Small tables with named rows and columns. After each table, cells are looked up by row and column.

pok:
|  | nevir | natu | lal | beg |
|---|---|---|---|---|
| relebo | 0.417 | 0.471 | 0.583 | 0.196 |
| raloti | 0.159 | 0.417 | 0.582 | 0.281 |
| rut | 0.485 | 0.524 | 0.640 | 0.829 |
| piv | 0.451 | 0.487 | 0.476 | 0.198 |
| gir | 0.256 | 0.420 | 0.624 | 0.210 |
| ran | 0.402 | 0.463 | 0.739 | 0.293 |
| nalamem | 0.437 | 0.495 | 0.713 | 0.660 |
| nodor | 0.485 | 0.526 | 0.602 | 0.559 |
| pud | 0.161 | 0.427 | 0.455 | 0.775 |
| tavi | 0.482 | 0.526 | 0.600 | 0.829 |
| foneno | 0.386 | 0.479 | 0.452 | 0.420 |
| gudiso | 0.429 | 0.467 | 0.739 | 0.259 |
| nipepe | 0.237 | 0.425 | 0.484 | 0.357 |

natu of pud is 0.427
beg of foneno is 0.420
natu of tavi is 0.526
lal of pud is 0.455
beg of pud is 0.775
lal of rut is 0.640
nevir of gudiso is 0.429
nevir of relebo is 0.417
nevir of pud is 0.161
beg of tavi is 0.829
nevir of gir is 0.256
nevir of foneno is 0.386
nevir of nalamem is 0.437
nevir of nipepe is 0.237
lal of nodor is 0.602

kov:
columns: rovap, zapa
nebati: [12, 50]
datinog: [165, 68]
zol: [225, 114]

zapa of datinog: 68
zapa of nebati: 50
rovap of nebati: 12
rovap of datinog: 165
rovap of zol: 225
zapa of zol: 114
Which row has the largest rovap? zol

Table barol
	rus	mol
birasum	41025	-6484
zenegib	11622	-8159
gok	18845	-6273
pigipa	-22894	4568
taz	9817	-15516
nusaza	-25122	3582
toz	91310	-24586
tidefav	-41502	23136
zove	-40058	9770
bulinit	16834	-5560
nup	-61785	2247
poditi	23295	-26181
daped	-36965	21861

mol of pigipa: 4568
mol of birasum: -6484
rus of zove: -40058
rus of poditi: 23295
rus of taz: 9817
mol of zenegib: -8159
mol of bulinit: -5560
rus of birasum: 41025
mol of taz: -15516
rus of nup: -61785
rus of zenegib: 11622
mol of nusaza: 3582
rus of daped: -36965
Row with the largest mol: tidefav

Table givu
|  | lomitep | tiv | zulaso |
|---|---|---|---|
| logugi | 75 | 224 | 104 |
| fomub | 249 | 54 | 199 |
| mip | 169 | 159 | 137 |
| nusom | 130 | 168 | 142 |
| telegu | 156 | 157 | 142 |

What is the zulaso of telegu in givu?
142
What is the lomitep of telegu in givu?
156
What is the tiv of nusom in givu?
168
What is the tiv of mip in givu?
159
What is the zulaso of mip in givu?
137
What is the lomitep of mip in givu?
169
What is the tiv of telegu in givu?
157
What is the tiv of fomub in givu?
54
What is the zulaso of fomub in givu?
199

Table fevikaz
        soluke  kad  kas  migatuf  tegofo
vavira      91  -56   33       75     -50
natudi     -57   16   13       85      17
nug        -43    3  -66       -3     -14

What is the tegofo of natudi in fevikaz? 17
What is the migatuf of natudi in fevikaz? 85
What is the migatuf of vavira in fevikaz? 75
What is the kad of vavira in fevikaz? -56
What is the kas of nug in fevikaz? -66
What is the soluke of nug in fevikaz? -43
What is the kad of natudi in fevikaz? 16
What is the kas of vavira in fevikaz? 33
What is the soluke of vavira in fevikaz? 91
What is the tegofo of vavira in fevikaz? -50
What is the kad of nug in fevikaz? 3

negetu =
|  | tek | deg | pada | rak | zoru | duz | kegil |
|---|---|---|---|---|---|---|---|
| dif | 101 | 114 | 159 | 163 | 131 | 79 | 103 |
| lom | 117 | 121 | 137 | 156 | 134 | 104 | 114 |
| dunipul | 129 | 132 | 204 | 214 | 135 | 95 | 100 |
| rog | 116 | 135 | 154 | 192 | 94 | 133 | 147 |
| kufimup | 119 | 125 | 141 | 156 | 135 | 128 | 176 |
| reb | 96 | 63 | 138 | 110 | 166 | 141 | 107 |
| sugiga | 143 | 136 | 158 | 178 | 133 | 146 | 137 |

kufimup, tek: 119
reb, deg: 63
kufimup, zoru: 135
rog, kegil: 147
reb, pada: 138
dif, pada: 159
reb, zoru: 166
sugiga, tek: 143
rog, duz: 133
sugiga, zoru: 133
sugiga, kegil: 137
kufimup, rak: 156
dunipul, deg: 132
Which row has the largest rak? dunipul

vutop:
cols = nosup, ritiliv, lataz, tenu, dib
bufofup: [6884, 5977, 2966, 7689, 6576]
mikoni: [3826, 8162, 4267, 6891, 4649]
zasozi: [2452, 8031, 5537, 5161, 4210]
pip: [6271, 3334, 7659, 3519, 5841]
zaguvid: [3043, 7829, 5216, 5333, 4522]
lon: [7148, 5901, 3006, 7904, 6796]
vodo: [4008, 5029, 7641, 3405, 4499]
mer: [6339, 3642, 7380, 3889, 5921]
mapel: [3183, 7111, 5942, 4841, 4381]
gideko: [7548, 3384, 6218, 5197, 6336]
suzib: [8004, 3646, 5315, 6148, 6686]
mun: [6223, 3308, 7493, 3325, 5864]
bek: [6925, 5835, 3220, 7421, 6569]

What is the tenu of bufofup in vutop? 7689
What is the tenu of mapel in vutop? 4841
What is the lataz of suzib in vutop? 5315
What is the ritiliv of mer in vutop? 3642
What is the tenu of vodo in vutop? 3405
What is the lataz of lon in vutop? 3006
What is the nosup of suzib in vutop? 8004
What is the ritiliv of zasozi in vutop? 8031
Which row has the largest tenu? lon

